Each row has a class, written after it.
 -13   96 -284   60  -56  104   54 -172 -176 -379   74 -647   21  600 -141 -129 -162  336 -337  113 -143  165  -51  -61   -9  174  205   63  154 -132  300 -108  187   80 -167 -109 -182 -> <79>
  40 -278  178  -49   83  123  -44  -74  139  309 -153  112   32 -131  -72  -49   50  137 -131 -169   30   44  382    4  163  406  -19 -148 -399   43   39  420 -145 -158  114   53  119 -> <2>
-267 -378  161  -10  229  -23   40  354   97   -9  -82  315   74  318 -563    2   75  -68 -109 -171  218 -187  111   87 -309  123 -163 -452 -327   -2  191   -6   51 -125  -84  105 -113 -> <23>
  86 -120 -105 -135   13   70  -31  462  -34  213   92   88   73   18 -361  -44  218 -119  113 -224  233 -151  297  -79   39 -121 -183 -166 -245 -133  -39   41 -126  -52  168  208  156 -> <79>
 308 -240 -253 -153  164  430  -18  -10  -12   79 -217   57  204 -157  332  -32 -245   83  -35 -185  176  166  196  194  148   81   19 -301 -227  -55  147 -316 -166  -15  190  156  265 -> <23>
 244 -314 -131   63  110  380 -168  432 -105  188   66  175  319  -18 -257   36  176 -335   64 -225  265  -92  273   19  122   11  -60 -411 -320 -143    4 -376 -183 -177  324  305  425 -> <34>
-172 -211   16   44  -16 -100 -183  706  139  276 -207  -78  307  192  232  -40  168 -372  254   77   94  -80  196 -343 -241  -10  -12  -98   25  313 -330  202 -239 -158  -11   57  572 -> <2>
  71 -260  -45  -52  -51  240  -33  343 -197  267  185   15  372   50   11  -36   70 -169  -70 -102  161  -65  256   42   -5  -43  -35 -404 -111 -164   80  -94  -38  -69   32  238  339 -> <55>
-473 -193 -294  149  -46  -28 -301 -530   60 -158  -41 -170  158  330  -92 -213  -21  341 -133   71  129  -28  101  218  -32  403 -330    9  181 -201  114  -85  153 -153 -403   21  -32 -> <2>
-181  143    4   -1  -94 -197   34  831   61  242 -213  -50  280  224 -203  -46  219 -408   58  -61 -115 -360  -32 -207 -200 -163 -283  -74 -157  247 -342  112 -206 -296   20   38  328 -> <34>
 224  -64  237   42  211 -393 -224 -107   25 -110  324   -5 -151  116 -156  171 -105  -79 -112 -144   54  253 -245 -256 -105  318  192    7   51   57  242  149  109  130  115  -89 -327 -> <55>
 126   65  349   28   38  438  -43 -581    3 -191 -213   39  286  -81   36 -102 -220   84  -79 -248   -4 -112  107  345  258  -77  -71 -338  145   42  -35 -173 -102  -17    2   38 -119 -> <106>
 230   -6   26  -74 -148  156  263  218  -81   35  104 -120  106 -112  -48    1 -277  -59 -200   -7 -144   83   20 -145  315  132   29  198 -101  -52  173  -27   48   50  261  157  176 -> <35>
   6  -91  439  109  -76  240   16  -19 -117   36 -312  226  -13  165 -469  -95  160   -9   25 -140   88 -177   73  303 -148    2 -188 -406 -149  -20 -182  215  -89   71  -46 -100 -136 -> <102>
  -9  -67  296   35 -296  258  402 -229  -13  -67 -528  146   56  210 -125  -92 -164  344 -142 -166 -224 -322  221  169   57  -37 -533 -258 -282 -140 -265   43 -119 -138 -189  -76 -120 -> <34>
-416 -388  -35  151 -139   30   54  373   -3  100 -132    7   31  112 -147    4  252  -41    7  207   40  -95   40   87  -16  182  -69  -23 -249   -4 -166  483   64  -14   -3 -118  265 -> <55>
-112  279  -71  112  151   15 -370  474  270  200 -178   93  210 -119  108  -29  208 -276  351   46  164  -24  157 -177 -195   39 -115  -10   53  257 -256  -72 -384 -125  -22   94  374 -> <55>
-134 -162  206  -40  -56  294  -54  765    1  324  102  236  151  -94 -202   16   70  -35   29  -71  192   65  166 -195  -46   51 -162 -236 -202  278 -252  176 -168 -162  148  -14  415 -> <106>
 412  -24  -36  -45   11  483  124  107 -192  225  582 -138  121 -122 -141  -92   32  -35   -8  -72  247  232  538 -173  239 -103   69 -205  -64 -159  132 -139 -181    4  187  260  365 -> <174>
-241  259 -499  138 -205   29   99 -455   34 -283 -207 -480    5  509  -42 -192  152   21 -160   60  -21 -139   80  197 -109   71 -150  135  197 -430  101  -38 -169   32 -196   92  -61 -> <174>
-353 -160 -109   46   29  173 -192 -551  -55 -133    3 -284   57   68  106 -171  242    9  109  -40  159 -113  295   75   32  144 -110  -92  190 -160   -5  -45 -151  -80  -74   54   96 -> <23>
-128  -89  105 -119  123   79 -170  291  168  -31  -27  168  339 -102 -323 -131 -151   39 -181 -116  -14    5  119  190  127  186  -72  -55 -242   94  280 -159 -120 -319  100  100   32 -> <23>
-296   75   22   80 -150   -5  113 -392  -27  -65 -283 -355  -55  346  142 -180  214   78  226   -7  195 -137  211  -17 -123  119 -139  -18  304 -251    8  272 -130  153 -135  -83  -21 -> <79>
 -33 -375  301   24  297  -89  -63  423  235  149   64  530  118 -274 -304  235 -224 -230    5 -213  415   -4  -63  161  -34  199 -145  -82 -101   29  164   90    0 -248   33   58 -189 -> <2>
 -27  232  452  298 -181  -78    5 -232  -52 -145  -93  284    1  233 -223   96 -280 -130 -273  -42 -148  -63 -258   32  -73   15  -92   28  -68  310  -34  -50  380  145   94 -183 -215 -> <23>
   7  164 -302  153 -151  330 -167 -617  -82 -264 -254 -492   77  261   91 -240  -98  182 -231   73  -85   38   67  256  130  232   25  -23   66 -218  146 -288 -159   28   14   41  168 -> <55>
-395  -39 -228 -122 -244  349 -195 -770  -11 -259 -295 -393   86  230  380 -359  219  456  -61   19 -314  -18  311  107   83  194 -119 -272  -65 -204   84 -125 -320   31 -171  -16  126 -> <30>
-322   72 -351  -50 -266  181   28 -255  -55   23  143 -425  192  190  -54 -240   89  109  -94    5  103 -117  398   42  159  219   53  -82   54 -250  117   35  -28 -210 -240  131   46 -> <35>
  56 -287 -217  -62  142  405  211  224  -55  -18  166 -119   96 -106 -165   56  -61  159 -197    6 -115  162  147   11  276  269 -120 -121 -351 -186  161   64   -6  107  100  129  390 -> <106>
 -56  178   82 -110 -259  192  397 -434  -13 -185 -158 -146    8  181 -295 -129  -87   35 -316  -97 -330 -187   88  115  191  -44 -239 -195 -274 -131  -36  118 -158  -71  -20  -67  -76 -> <2>
-239 -510 -201 -126  100   14  129  146  248  424 -194 -112  204   52  239 -180  282  151  332 -217  189 -149  480  -33  129  142 -206 -252 -201   39  -65  559  -43 -346  -36    3  563 -> <30>
  25 -351  248   63  472 -158   51  343  126  160  188  241   39  -34 -387  187   40  -59   98  -66  156  146  118   12 -182  296 -111 -129   20   96  122  225  179 -187 -108   28  -11 -> <35>
-239  -79 -508  201 -117  497 -181 -311  -82 -214 -303 -340  147  352  186 -253   22  -77   71   59  159   60  304  390 -155  157  170 -421   22 -169  246 -786 -165  -75 -277  222  -23 -> <30>
  15   64 -208   20 -114  376  122 -276  -88 -302 -404 -142   57  282  115 -166 -305  233 -109 -130 -215   27  172  223  -33 -109 -154 -297 -185    9   81 -410  121   94  -70  -63  163 -> <79>
 115  235    3   49   23  -86  -70  656  -16  139 -335    9  259  209  124   12  -11 -302  152  -59  -25 -117  -43  -55 -282 -124   33 -121  -16  319 -218  -43  -91  -72  182  -68  409 -> <23>
-179  142 -347   51  -60 -192 -214 -210  -40 -181  346 -574  -45  181  -33  -53   17  175  -60  140 -182   17   19  -81  100  294  -54  253  -40 -179  369 -305   40 -128 -206  -10  -38 -> <55>
-535 -214 -148  -11  -26  305  -60 -555  -45  -71 -265 -469   14  536   67 -302  299  319  123 -113  206 -137  268  196   34  266  -69 -212  106 -342  345   77 -183  -39 -395 -139  -86 -> <34>
-456 -226 -365  139 -207  495  -63 -295 -169 -169 -202 -574  -19  413   70 -267  427  285  223  114  252 -125  400  298 -135  147 -236 -324  126 -300  -73 -136 -300   35 -349   80  -75 -> <55>
-110 -170  204   91   22  488 -240  338   91  119 -267  149  206   38  308  -53   69 -279  104    6    0 -135  251 -260 -182 -112 -182 -400 -151  552 -376 -199 -419  -96  143   99  416 -> <2>
 -11  278  215  -18 -197  -25  -28 -132 -206 -223  -77  -45  185   -3 -185  -86  -43   44 -130 -195 -169  -47   30  366  -81 -246   55 -190 -163    0 -124 -299   71  -38  -33  -76 -125 -> <30>
-143   92  180   40  -60  130    6 -110 -146  -85   82 -282  -29  182 -304   -4  110  248  -80  137 -461   77  103  150  153  117 -327  -40 -194 -133   46  357  -47  268 -221 -287  290 -> <102>
-116 -244   77    1 -138  277  -66   98   65  375 -279  352   14   23  112  -92  321  152   20  -39  -18   80  434 -143   -8  150  -39 -197 -442   93 -119  450  -66  -88  137 -136  392 -> <34>
-580 -352 -328   29  -67    7  -97 -245   10 -171 -211 -265   -5  409 -134  -87  262  238  117   51   42 -269   89  265   -9  187 -336  -27  -14 -504  140  -49  -62  -53 -439  -33  -34 -> <79>
 206  372  -21  115 -100  324  149 -155 -173 -194   19 -357  118  -57  -64   48 -149 -221 -160   64 -132  -43   -1  105   85  -99   26 -129  111  -90  -94 -232  -98  118   56  100  144 -> <102>
-212  115 -170  -62 -161  221 -327 -899   -7 -224  122 -383   35   44  192 -207  109  138   33  212   36   17  116  196  300   95  130   52  353 -302  285   37 -146  138  -25  -50  193 -> <30>
-178 -355  534   57  271 -138 -156 -103  210   22  147  314   15 -222 -238  101  -84  -67 -134  -60  205   20 -111 -172  -48  357 -187    1  135  143  141   77   16 -221   76   89 -256 -> <102>
-187 -118  296    7 -209   43 -176  582  102  392   35  142   89 -116  182   67  333 -115  458  147  -70 -237  292 -170  -14  -16 -304   14  -86  137 -462  524 -476  -59 -169 -123  397 -> <174>
  84  198  212 -202   76   39  -49  518 -159  105  -46 -253  118 -220  119  -88    1  -28   24 -141 -266   15  150 -211   13 -172  -93   99  134  282 -197  161 -188  -84  205  -31  307 -> <174>
 218  -67  350  106  153 -103  109  273   21  204  115  310   15  120 -442  202   62 -496 -136 -182  332    1 -116   74 -273  196  165 -227   58  -49  166  251  -59 -103  132   84 -416 -> <35>
 -19  -14 -245   19 -232  216  -27  893  160  291 -114  113  167   57  127   92   42 -338   90   63  -14 -165  264 -216  -63  -24  -34 -115 -455  238 -268 -102 -409 -220  187  160  534 -> <55>
 267 -374  -54   15   18  340   38  702 -267  243  301  -75   62  -49 -195   32  132 -110  144  -21  363  -13  103 -149  185 -111 -163 -120  -89  -88   11   41  -11  128  373  158  417 -> <106>
 101 -222  108  128  134  138 -211  339   23   -1 -229  256  289  161  -85  -39   74 -174   16 -102  220  -33  127  138 -197  -27   -4 -231   60   24   42  -29  -74  -69  151  108   60 -> <34>
 402  158   32   -1 -179  417   -8 -375 -123 -203 -183 -287  197  320  187  -70 -123  216 -136   99 -374  -48  132  351   61 -156   17 -396 -204  -44   45  -38 -199  104  -60 -216  270 -> <34>
-178 -391   82 -221   69   81  230  -30  147  232 -359  142  189   44  201 -242   71  425  -36 -199  -51  -71  335 -170  141  158 -266 -181 -249   70 -101  339  -89 -268  -59    6   48 -> <55>
  69 -460  -93   59  -11  272  240  478  -65  174  344   50  331 -127 -388  -65 -165 -284 -103 -110  355   72  272   -8  148  185  -15 -348 -239 -150  109 -295   17 -339   54  376  208 -> <55>
   1 -235  227   85  200  -13  -26  241  119 -139  111  167   71 -135 -279  108 -215   94 -204   -6 -127  151 -208  -18   24  349 -126  -45 -108   23  255  -85   58  -81   50   51 -191 -> <79>
-163  -82  247   12   84  136 -134  811    7  234 -441  185  152 -147 -249   49  372 -325  215   -4  103 -271  228   73 -148 -201 -240 -119 -116   16 -502  330 -486  -41  282   39  617 -> <79>
 168  325  140  170  -76  171 -285  -93  -56 -301 -160  162  194   -7  -86   40  -93  -97  -10   87 -304   13 -140  370  -52 -108   45 -239 -166   49 -112 -413 -168  131  -32 -114   38 -> <2>
 -93 -319  329   -1   47   -1 -176 -622   98  242  -61 -118   -5 -155  460  -50  120  111   21 -207  -18  168  371  -99  223  310  232 -129   -9  274   12  554   62  -49  194  -89  118 -> <23>
 209  200  149   91 -183  347   53 -219  -63 -203 -184  -72  237   59  -79  -44 -336 -137 -270 -172 -173  -63  145  282  -45 -103    5 -281 -144  106 -152 -510 -135 -184  -60  111 -111 -> <79>
-210 -169 -310   57  -14  527 -364 -557  -33 -205 -359 -321   57  184  219 -220   30  115   93   58  216  -37  361  278   68  139   45 -248  158 -228  102 -308 -260   63  -43   96  324 -> <79>
 252  503    5   -3 -179  257  -52  -57 -185 -220   -8 -311 -103   64 -174   24  -72  197 -109  124 -449  -16 -112  337  197 -264   -8  166  -25  -45   99  -93  -72  187   61 -221   88 -> <102>
 -88  197 -220   69   23  288 -183 -214 -186  -96  -20 -533   -9   92   35  -34  241   97  -56  138  -69 -101  -57  158  148   35  -81   85  304 -202  162  -45  -88  112   84   28  137 -> <106>
 -71 -340   48  120 -165  360 -353  -24   93  172 -305  364   52  -30  178  -40  392   58  291   59  106  -39  524   40  -48   73   52 -325 -341   75 -380  251 -245   -5   98  -42  370 -> <23>
   6 -113   33   28   42  233  -16  157  -13   60  -85   86   11  203  -28   49  112  -53   -6   52  -35  -28  -18  183 -100   76    9 -182  -59  -88  285  142 -129    4  -58 -114  -98 -> <2>
-131 -113 -122  121 -219  405 -219 -343  -60 -128   -1 -354   79  154  190  -97 -102   40  -36  174  196  -57  275  199   69  109  108  -61  174 -190  121 -341 -253  -25  -94  149  204 -> <35>
 193  249  393  244 -282  315  -16 -417  -97 -143 -300 -118  -42  111  -19  -52    4   46  -11 -161 -108  -87  156  181  -16  -30   34 -258  -48  -30 -126 -103 -168  187   83   -9 -180 -> <79>
-304  143 -372   33 -204  336 -370 -516  -37 -226  -93 -521  188  179  138 -289  204  286 -104  115 -124   73  125  202  222  211  -98   46  -37 -240  158 -106 -201  112   25  -46  454 -> <174>
 189 -169  510 -154  418  142  -11  -11   29   42 -170  306   68 -150 -171    9  -69   46   17 -381  162  135  336   41 -109  114  -43 -372   17  114   71  270  -55   16  184    5    7 -> <106>
-549 -132 -204   73 -212  336   52 -129  -39  -23   83 -486 -248   17  -56  -57  406  135  131  182  102 -162  317  -57  267  204 -205  167    6 -355   54  251 -336    6 -142   -5  -34 -> <106>
  15 -635  -97  -86  -28  286   52  380   -1  305  -97   49  177 -161  357 -108 -158  136  -32  -84   14  117  349  -48  151  197   51 -257 -215  155 -115  149 -112 -316   13   93  252 -> <30>
 -33    4 -230 -211 -192  386   19  621   82  368 -138  -75  112   64  341   21  196 -176  394   91  172 -345  460 -214    9 -299 -169 -173  -69  115 -268  -54 -527 -168   55  149  551 -> <102>
 231  135  -42   38 -348    2   97  294  -13  247 -158  115   23    5  347  107  -23 -217  101 -143    8 -100   14 -120   56  -48  208    3 -249  110 -109  123  -18    0  317  -68   40 -> <79>
-209  219  -46   85 -193  180  -72 -714  -61 -141 -125 -232   13  250  101 -209  164  -87  108  -36  158  -85  218   18  -43   61  -50   81  393 -216  -82  106 -139   53 -125  -72   35 -> <30>
 196  -99  -40    9 -119  230   38  199  -92  197  642   57  199 -118 -130  -32 -145 -273 -191   -8  201  193  272 -177   42    2  141 -189  -84  115  154 -371   65 -208  159  343  173 -> <30>
-183 -167  172   64  491 -259   55  229  172  -71 -166  330  159  233 -432   22 -147 -162 -197 -305  121   19 -168   86 -326  284  -87 -282  -21   59  357  -97  203 -132  -81  110 -288 -> <30>
-144  217  119 -132  -85  -67  -11  304   36  160   40 -229  113   61  -92   26  108  -86  128  -69    5 -303  214 -123  -34 -126 -164   35   42  206 -231  220  -94 -252  -89  -55  167 -> <106>
-415 -486 -346 -144 -203  467  -37  180  131  234 -428   66  197 -216  239 -197  174  -26  135  -12  181   12  561  147  258  207   99 -275 -472  -97    4  121 -211 -213   99  114  550 -> <34>
 -86 -229  145   69  210  106 -171   34  -55  -54  124  327  139 -141 -366  -44  114  -37  -28 -158  229  208   37  338 -140  214  -33 -212   76 -130  240  -22  109 -116  209   29   87 -> <55>
